Each row of numbers stands for one element and depends on some of the facts below. Use the named rows to name the rest.

Some facts about the elements:
<1037> γ: <1375>
<1068> γ: <203>, <1137>, <1275>, <1217>
<1081> γ: <127>, <242>, <625>
<110> γ: <568>
<1132> γ: <334>, <684>
<1171> γ: <1271>, <415>, <32>, <185>, <813>, <568>, <1152>
<118> γ: <680>, <299>, <9>, <240>, <425>
<1232> γ: <1215>, <329>, <819>
<1459> γ: <1074>, <154>, <1432>, <25>
<157> γ: <441>, <899>, <888>, <1379>
<186> γ: <78>, <1271>, <1375>, <1308>
<190> γ: <216>
<243> γ: <665>, <891>, <1440>
<257> γ: <154>
<2> γ: <316>, <819>
<419> γ: <744>, <818>, <1145>, <127>
<434> γ: <680>
<438> γ: <1242>
<451> γ: <646>, <368>
<474> γ: <592>, <441>, <1074>, <1067>, <888>
<493> γ: <808>, <899>
<550> γ: <800>, <835>, <819>
<571> γ: <1200>, <1076>, <1174>, <1099>, <1159>
<600> γ: <913>, <545>
<638> γ: <818>, <78>, <1350>, <543>
<639> γ: <1440>
<649> γ: <330>, <545>, <142>, <568>
<698> γ: <377>, <891>, <810>
<743> γ: <1137>, <331>
<748> γ: <864>, <425>
<756> γ: <1200>
<885> γ: <1375>, <1350>
<904> γ: <745>, <1322>, <689>
<907> γ: <861>, <1419>, <684>, <127>, <30>, <470>
<925> γ: <730>, <741>
<965> γ: <244>, <741>, <368>
<1067> ω [<186>, <257>]
<1074> ω [<1242>]
<1089> ω [<334>, <646>, <850>, <655>, <1097>]
<108> ω [<600>, <891>, <142>, <1322>, <331>]
<1152> ω [<415>, <730>, <434>, <1081>, <800>, <965>, <25>, <1192>, <147>]
<1159> ω [<1200>, <850>]
<1174> ω [<864>, <205>, <545>]
<1195> ω [<709>, <1375>, <1137>, <1097>, <810>]
<1215> ω [<818>, <709>, <861>, <864>, <1097>, <741>, <331>]
<1232> ω [<334>, <1068>, <343>]
<1271> ω [<1145>, <743>, <835>]
<1275> ω [<474>, <78>, <638>, <191>, <551>, <419>]
<1308> ω [<1350>, <888>, <147>]
<1424> ω [<78>, <1099>]
<1432> ω [<78>, <438>, <493>, <655>, <1322>, <1217>]
<1440> ω [<1250>, <1419>, <1100>]
<1459> ω [<118>, <425>]
<154> ω [<110>, <9>, <1379>]
<242> ω [<904>, <438>, <925>]
<244> ω [<126>, <893>, <451>, <425>, <216>, <419>]
<299> ω [<127>]
<2> ω [<368>]
<30> ω [<864>, <1419>, <1137>, <891>]
<316> ω [<818>, <756>, <571>, <203>, <368>]
<329> ω [<1301>, <625>]
<330> ω [<1132>, <745>, <1242>]
<33> ω [<508>, <157>]
<377> ω [<269>, <907>, <646>, <1437>, <1322>, <885>]
<441> ω [<709>, <1250>, <142>, <835>, <741>]
<470> ω [<243>, <334>, <571>, <1301>, <95>, <1437>]
<568> ω [<269>, <32>, <600>, <913>, <1437>, <550>]
<649> ω [<639>, <689>, <343>]
<665> ω [<850>, <819>]
<744> ω [<571>, <893>, <438>]
<748> ω [<509>, <592>, <185>, <1037>, <684>, <331>]
<808> ω [<639>, <756>, <813>, <543>]
<899> ω [<1171>, <1350>, <698>]
<941> ω [<1076>, <1037>, <680>, <1100>, <545>, <240>, <147>]

Known rows:
[  1   9   1 -11  -3 -14  -8 -10   3   2   2   2  -1  10   5  -2   0   2
  10   6   3   2  -5  -3  -2   3  -3 -19  -1   9   9   3  -9   5  -4  -4]: <157>
[-23 -42   2  16  -1  43   7  14 -19   0   8  -7  -6  -2  -6  -9   9 -30
  -4  -4 -23 -15  -2   2 -18 -26   8  10  -3   0  -1 -10   7  -7  16  10]: <1215>
[ -9  16 -18   8  15  -6   5   9   0   2   2   2  -8 -17 -16   0   6   8
  -9   6  -9   8   4  24  -3 -11 -33   7  -7  -7  -5   4   0  -1 -11  -2]: <331>
[-36 -12 -19  16 -15  39  17   6   2  -8   9   1 -10  -1  10 -22  20  -8
   4  -1  -9 -13 -19  -1 -24 -15   4  12   3  -2  -6  11  18  11  25  16]: <748>
[-20  17 -23   6   1  -1   7   1   8  -2   3   7  -9  -8  -4  -9  16  14
  -3   6   1   5  -8  14 -10  -6 -25   6  -2  -4   0  12   8  10   3   8]: <509>
[ -3  14  -1 -17  -4 -18 -11 -13   4   2   4   1  -5  18  11  -7   1   0
  21  11  -3   0 -10  -7  -5  -2  -5 -34  -2  15  11   5 -14  11  -6  -9]: <1132>
[  5 -16   6  -8 -11  27  13  13 -11 -17   3 -12  -9   7  14  -6 -15 -11
   8 -20 -26 -20   9 -27   3 -12  33  15   6 -13 -16   1  22  -2  22  -6]: <470>
[ 17   8  16   6 -17  -2 -14  -9   3   5  -6  19   8   3 -12   4 -12   5
  10   2  10   8  -5   6   0   7   0 -12  16   4  -5   2   2   6 -11  -1]: <118>
[ -4   0  -5   6  -8  34  25  10   0 -19   9 -20  -7   2  26 -13 -16 -22
  18 -13 -34 -19  -2 -17  -6 -12  29   5   0  -7 -30   9  15  -8  13 -19]: <568>
[ 11 -18  19   9 -23  27  -3   9  -5  -5  -6   9   0   3  -3   1 -15  -5
   6 -11  -7 -12   2 -12   0  -4  25  11  22  -9 -17  -3  22   6  10   4]: <744>
[  8  19  -7  -2  13  -9  12  14   9  -8   0 -15  -5  -8  12   4 -14   3
   2  -1 -17  -5  10  -3  13   1   1   5  -3 -12 -22   3   0  -2  -9 -20]: <885>
[ 11   1  14  16 -10  -5 -16   7  18  11 -12  15   8  -4  -4  10  -6  11
   0  15  17  -1  -7   4   7  14   3  -6  22  -1 -14  -6  -2  16 -17   3]: <551>
[ -1   7  -6  11  18  -1   3   6  -5   4   3  -4  -1 -14 -14   3  -3 -10
  -4   6 -15   7   5  24  -2 -12 -23  -3 -10   0  -8  -2  -8 -12 -18 -11]: <142>
[-14 -33   2  -5   9   5   0  21   5   3  -1 -20  -6   6  24   3  10  -7
 -10   7  -6 -23   2 -23   7  -1  23   4  -1  -3   2 -17  -9   9  10   4]: <665>
[-14 -33   3  -5   9   6  -1  21   5   2  -1 -20  -5   6  24   3  10  -7
 -10   7  -6 -23   1 -23   7  -2  23   4  -1  -3   2 -17  -9   8  10   4]: <1159>
[  6  10  -4   0   1  -9  13 -29   3  -1   3  -5  21  -1   8   1   7  -2
  -9 -12  33  18  -5   1  -1  30  12   8 -17  12  16   7  -9 -25   5   5]: <434>
[  2   8   1  -9  -2 -13  -6  -9   2   2   1   3   0   8   3  -1   1   3
   8   5   4   3  -3  -2   0   3  -3 -15  -1   7   8   3  -8   4  -4  -3]: <127>

Name these rows:
No name comes twice in this set of rows, the named rows included.
[ 17   5   6 -16  -1 -11  -9  -4 -20  -2  -4  13  -6   2 -26   4  -9  13
  -2 -11  -5  11  17   4   6 -10 -16   6   3  -7  10   1  13  -1   1   2] => <368>
[-15 -10   4 -10 -17  11  -6 -10   1  -3   9  -4  -6  26  24 -16   4 -17
  27   6 -10 -15 -20 -20 -16  -9  19 -33   2  18   7   4  -7  12  11  -3] => <330>
[  9 -24  28  22 -38  39 -10   0   1   0  -6  19   9   8  -2  -3 -13 -13
  16  -3   3 -12 -15  -8 -10   2  33  -4  30   3 -20  -2  17  10   6   9] => <244>
[  5 -14  10 -10 -13  14  -4  -3 -21  -5   0   8  -6   8 -14  -3  -6  -2
   5 -15 -10  -2   8  -8  -3 -13   6   6   6  -4   7   1  17  -1  16   7] => <2>
[ -3  18 -11  -5   0 -16   6 -20   9   0   2   2   9   1   7  -3  12  10
  -5  -2  26  14  -8   3  -2  20  -4   2 -11   8  15  10  -6  -7   3   7] => <1350>
[  2 -29  13  -6 -18  31   0   3 -28  -9   2   7  -8   8 -13  -7  -6  -9
   5 -20 -18 -10   9 -14  -7 -21  16  14  10  -8   3  -2  26  -1  26  11] => <316>
[-14  12 -18  10   8  -3   6  -9   2   4   4   5   2 -11 -11  -4  17   4
 -10   3  12  14  -6  22 -10   2 -25   5 -12   4  10   7  -4  -7  -2   8] => <1100>
[  8  20  -7   9  17 -12   6  19  13  -1  -4  -8  -3 -17   1   9 -10   8
  -6   7 -10   0  10  10  15   2 -12   7   1 -14 -24  -1  -3   1 -19 -16] => <1322>
[ 20  20   0 -18   6 -18   3   2  -5 -10  -3  -4  -6   0  -2   5 -17  13
   3 -11 -11   3  18  -7  15  -1  -2   6   0 -12  -7   5   8  -2  -2 -15] => <1301>
[ 19  11   9   5   2 -15  -9  11  10   4 -12   9   2 -10 -10  14 -13  18
  -6   5   6   3  10   5  18   9  -6   7  15 -12 -16  -4   3   9 -16  -4] => <438>
[ 14   7  -1 -21  19 -27  -2  16  -2  -2  -6 -10 -10  -3  -1  13  -7  19
 -12  -2  -8  -2  24  -9  24  -1  -6  12  -3 -17   0  -7   0   3  -3  -8] => <334>

Now the same elements, written a new way:
Known rows:
[ 14 -17 -16 -12 -17 -24 -16  13  21 -27  -1   6  13  12   2  -4   1 -20
  -8   7 -18 -16  -1 -33 -22 -13  25]: <451>
[  9 -19 -14 -17 -12 -27   1  12  20 -28  -6   5  14  10   3   3   3 -13
  -2  -5  -9 -13   0 -33 -22 -13  26]: <191>
[ -2  -8 -15  -8   2 -22 -16  -9   4   0 -14  -1  -1  -2  -1 -10  -5 -13
  -5  28 -18  -2 -11 -22 -19  -4   7]: <1379>
[ 16   2  16   0 -21  11  -9  -4  10  17  24  -3  -9 -11 -22 -32 -35  16
 -13  32 -22 -31  11 -18  -6  12 -11]: <649>
[ -3  -7   7 -16  20 -22 -17 -13 -15  -2  -8   4 -21   4  11 -14   8 -28
  -1  -5  18   5 -13  -8   4  21 -13]: <835>
[ -5  -6  10 -19  22 -27 -14 -23 -15   4  -4   3 -21   0  11 -11   8 -28
   4  -8  20   6 -14  -7   5  22 -15]: <1250>
[  8 -18 -13 -17 -12 -27   0  12  21 -28  -6   5  14  10   3   3   3 -13
  -2  -5  -9 -13   0 -33 -23 -13  25]: <474>
[ 12  -9  16 -13 -11 -14  20 -17  20  14  25  -2   3 -14 -24 -26 -34  15
   0  29 -16 -31   5 -25 -17  -2  -5]: <1067>
[ -9  -8   6 -19  23 -27   0 -25  -7   7  -6   0 -16  -9   6  -5   6 -24
   7   0  14   2 -13 -11  -5  13 -12]: <185>
[-23 -13  -9 -13  -8  -5  23   2 -19 -13 -18 -21  -5 -24  10   4 -15  15
   7   9  15   9  -6   3  12  13  -6]: <32>
[-24 -17 -12 -19  -1 -12  21  10 -20 -27 -18 -13  -8 -13  11   8   6   3
   8 -10  21  11  -7   2  11  16   0]: <1322>
[-14 -18  -8 -17 -15 -15  19  11  -5 -27 -17  -5   5  -3   9   4  -5   8
   3  -7  12   3   1 -15 -11   3  15]: <493>
[  2  -9   1 -11  -2 -19   2 -11  10   6   0  -2  -1  -8  -8 -15 -19   5
  -1  26 -14 -14  -5 -21 -16  -1   0]: <190>
[ -8 -19 -19 -17 -12 -25   2  14   7 -27 -17   3  12   9  11   8   7 -15
   0  -9   5   6  -4 -27 -21 -10  25]: <78>
[ 10 -15 -15 -11 -11 -25 -16   8  18 -26  -5   5   8  10   0  -6   0 -19
  -7  16 -18 -12  -6 -31 -22 -11  22]: <118>
[-25 -13 -20  -7 -18   5  16  11 -21 -20 -18 -24  -7 -23  12   6 -11  14
   2  15  14  11  -7   5  15  15  -1]: <1437>
[  9  -4  17  -3 -21  12  18   2  -2  17  16 -11  -7 -20 -18 -31 -36  17
  -7  32 -17 -28  14  -8   6  15 -12]: <1232>

Name these rows:
No name comes twice in this set of rows, the named rows included.
[-24 -13 -13 -11 -15   3  18   9 -21 -22 -18 -20 -10 -20  11   3  -9  13
   3   4  18  11  -6   4  15  17  -5] => <646>
[  1  -9  19  -6 -21  13  24   7  -3  17  15 -19  -3 -27 -19 -31 -36  16
  -1  31  -7 -30  22  -4  14  17 -13] => <470>
[-14  -7   3 -12   8  -5 -17   3 -20  -7 -17  -1 -23   0  12 -13   7 -27
  -3  -6  20  10 -12   2  16  24 -14] => <1097>
[-24 -14 -15 -14 -10  -3  24   7 -21 -22 -18 -24  -5 -24  11   7  -8  15
   9   2  18  11  -7   4  15  13  -3] => <269>
[ 13 -16  19 -16 -20  -4  25   7  21 -17  25  -2   9 -10 -21 -23 -35  16
   2  16  -7 -32  18 -27 -15  -1   5] => <242>
[ 16  -7  21 -22  -3   1  24 -19  10  17  26   2 -21 -15 -11 -31 -34  12
   6  -3  21 -33  13  -9  17  24 -16] => <1195>
[ 13 -18  18 -22 -18 -18  25   9  22 -27  25   1  13  -4 -19 -12 -32  15
   6  -2  -1 -31  17 -30 -19  -7  15] => <1424>
[ 13  -9  21 -26  20 -23  25 -30  21  16  27  -1 -14 -24 -26 -28 -33  14
  15   3  18 -33   6 -17   5  17 -16] => <748>
[  1  -5  15 -15  16 -12 -16 -10 -17   9   2   4 -23   2  11 -23   5 -27
  -2  -4  20   2 -10  -4  14  24 -15] => <861>
[ 19   3  18   1 -21  12 -15  -3  15  17  27   1 -13  -3 -24 -33 -36  14
 -14  32 -22 -33  13 -21  -7  15 -13] => <808>
[-21 -10 -18  -7 -12  -4 -11   7 -19 -16 -18 -11 -11  -9  11  -1   0  -6
  -4  16   6  11 -10  -1   4  14   0] => <850>
[  9 -17 -19  -8 -19 -17 -18  13  12 -27 -15   6  10  12   8  -4   2 -21
 -10   9 -16  -2  -2 -30 -22  -9  25] => <893>
[ 19 -19  20 -19 -21 -15  24  12  23 -26  27   7  17   8 -29 -27 -35  15
  -3  11 -18 -34  23 -35 -22 -12  21] => <244>

Now the same elements, written a new way:
Known rows:
[ -2  -5  18   8   9  -2   6   0   4  -5  -5  11  -6  -4   2 -11 -11   4
   7  -9   6 -11   0   2   1 -15   7 -15   0  12  16  -6  -2   2  -6   5
   2]: <1271>
[ -7  -5  15   1  -7  -4  -5  -2  -8  -2  -5   0 -10  -3  -2 -13  -7   8
   5 -12   3 -12 -12   8   6 -11   4 -14  15  10   5  -8   6   8 -10  11
   8]: <242>
[  5   3   1   3   3   0   0  -1   0   5   1   1   6   4   3   8   3  -7
  -2   4   1   3   1  -4  -4  15   0   2  -7  -2  -5   3   4   4   4 -10
  -4]: <1068>
[ 0  1 -8 -5  2  1  0  2  3  1  1 -4  3  4 -2  3  3 -3 -4  1 -3  3  1  1
  0  4 -3  9 -3 -9 -6  3 -1 -2  5 -1 -4]: <1076>
[ -3   2  -9  -5  -4  -2   2  -1   4  -5   6  -1  -4  -3  -6  -2   1   1
  -6  10  -7  10   6 -13   3   6  -4   8   5   2  -3   1  -7  -4   0  -1
   2]: <331>
[-2  0 -3  0  2 -1 -4  1  1  4 -2 -7  2  7 -1  3  5 -2 -4  1 -5  2 -5 10
  5  6 -4  7  4 -8 -4  3  5  3 -1  1  1]: <425>
[ -3  -3  -2   0 -10  -5  -9   0  -3  -3   9   0   2   3  -3   9   3  -5
   0   8  -2   8   1   3   0  10  -6   1   6   0  -7  -1   5  -2   0  -3
   2]: <655>
[-2 -1 -5 -3 -7 -3 -5  1 -3  0  4 -5  1  4 -4  4  4 -4 -4  5 -6  6 -4  2
  4 10 -4  6  6 -2 -7  0  2  0 -2 -2  2]: <1217>
[  8   7 -12 -13 -20   5   1  -2 -16   0   8  -2   4  -8  -3   2   3  -3
  -3   4  -1   3  -5 -24  -8  16   1   4  -3   7 -13  -1  -5  -3   1 -13
  -2]: <1437>
[ 1  2 -6 -2  0  1 -1  1  0  2  0 -4  3  3  0  4  4 -2 -3  3 -3  3  0  2
  0  5 -2  7 -2 -5 -4  3  0 -1  2 -2 -1]: <257>
[-1  1 -6 -1 -1  0 -3  1  0  4  0 -6  2  5 -1  3  5 -1 -4  3 -5  4 -2  5
  3  7 -3  7  3 -6 -5  3  2  1  1  0  1]: <216>
[  0  -2  -8 -11  10   5   4   6   6  -1  -1  -5   7   8  -5   3   2  -7
  -6  -8   2  -4  -1   5  -2  -2  -3  14 -13 -20  -8   3  -1  -5  10  -1
 -16]: <147>
[ 3  5 -4  2  4  1  0 -2  2  7 -3 -4  3  4  3  4  5 -2 -3  3 -1  3  1 -1
  0  9 -1  5 -3 -5 -4  5  2  5  3 -3 -2]: <813>
[-2  2 -5  0  2 -2  1  0  6  0  2 -2 -2  1 -2  1  2  0 -4  8 -6  8  5 -3
  4  5 -3  7  3 -2  0  3 -3 -1  0 -1  2]: <835>
[ 1  1 -7 -4  0  1  0  1  1  2  1 -4  4  3 -1  4  4 -3 -4  2 -2  3  0  1
  0  4 -3  8 -2 -7 -6  3  0 -2  4 -1 -3]: <25>
[ 10   4 -12   2  -3   7   3   4  -6   4  -4  -6   9  -2   7   2   6   1
   3   4  -8   4  -3  10   0  -6   5   6  -5   1   5   2  -5  -7  -6   0
   8]: <745>
[-2  2 -8 -4 -6 -1 -6  0 -3  3  1 -8  0  3 -2  2  5  0 -4  4 -6  5 -4  3
  4  7 -5  7  7 -5 -8  3  2  2  0  2  3]: <904>

Name these rows:
No name comes twice in this set of rows, the named rows included.
[-12  -3  14  11   9  -8   7  -6  16 -11   0  15 -20 -12  -2 -16 -13  15
   5   3   3   0  18 -14   4 -21   2 -16  11  16  21  -5 -10   0  -3  12
   8] => <1215>
[  2  12 -10   1   2   4   0  -6   1  15  -9 -10  -2   0   7   1   7   7
  -5   2  -1   1   2  -5   0   6   0   5   1  -8  -6   9   3  10   6   2
   1] => <756>
[ -3  -9  16  -2  19   2  10   5  10  -8  -6   9  -3   0  -3 -12 -13  -1
   4 -20  12 -18  -1   5  -2 -22   6  -7 -12  -5  12  -6  -3  -3   3   6
 -13] => <941>
[ -9  -6  17   9  11  -7   9  -2  13 -12   0  15 -15  -9  -3 -16 -14   9
   4   0   2  -3  11 -10   5 -17   4 -14   7  17  21  -7  -9   0  -7   8
   6] => <441>
[  0 -10  16  -5  18   5   9   7   5  -7  -7   8   1   2  -2  -9 -12  -3
   5 -26  15 -23  -5   9  -5 -22   7  -8 -16  -8   8  -6  -1  -3   5   4
 -16] => <1308>
[  5  -5  13  -7 -18   0   3   0 -18 -13   9  14  -2 -15  -4  -9 -13  -2
   9  -8   9 -11  -8 -21  -9  -1   9 -19  -2  26   2 -14  -5  -4  -9  -9
   0] => <377>
[ 5  3  2  4  8  0  1 -1  2  7 -2  1  6  6  4  7  4 -7 -3  3  0  1  0 -1
 -2 15  0  3 -8 -3 -3  5  4  6  3 -9 -5] => <689>
[-5  3 -8  1  1 -3  1 -2  8 -2  3 -1 -5 -1 -3  0  2  3 -5 11 -7 11 10 -8
  4  4 -5  7  6 -1  0  3 -5 -1  1  2  3] => <741>
[ -5 -14  30   9   5  -8  -4   4  -2  -7  -3   9  -4   6  -3  -8 -10  -5
   6 -12   3 -13 -14  21   9  -4   5 -16   9  11  12 -11   9   6 -14   3
   4] => <1275>
[ -3  -7  14  -3  -6  -5   7   0  -3 -16   6  15 -10 -13  -9 -17 -14   3
   4  -3   1  -6  -1 -19   1  -7   6 -13   6  24  12 -12 -11  -4 -11  -1
   3] => <108>
[-2  2 -7 -3  2  0  0  0  5  0  1 -4  0  3 -3  2  3 -1 -5  5 -4  5  4 -2
  2  4 -4  9  0 -7 -3  3 -2 -2  3  0 -2] => <205>
[  9  -2  35  20  24  -1   8  -3   3   7 -12  18   3   2  12  -2 -11  -6
   9 -14  16 -19  -3   0  -8   3  14 -24 -17  13  16  -2   9  16  -2 -11
  -7] => <649>
[ 27   7 -20  10  -7  17  10  11 -16   8 -13 -10  21  -9  21  -3   9   7
  14   4 -16   3 -10  27   0 -28  17   3 -13  12  22   1 -15 -18 -22   2
  22] => <1242>
[  8  -2  10  -8 -14   3   7   0 -16 -10   5  12  -2 -16  -3 -12 -12   0
   8 -10   8 -13  -8 -23  -9  -4  11 -17  -5  24   4 -12  -7  -3  -8  -8
  -1] => <568>

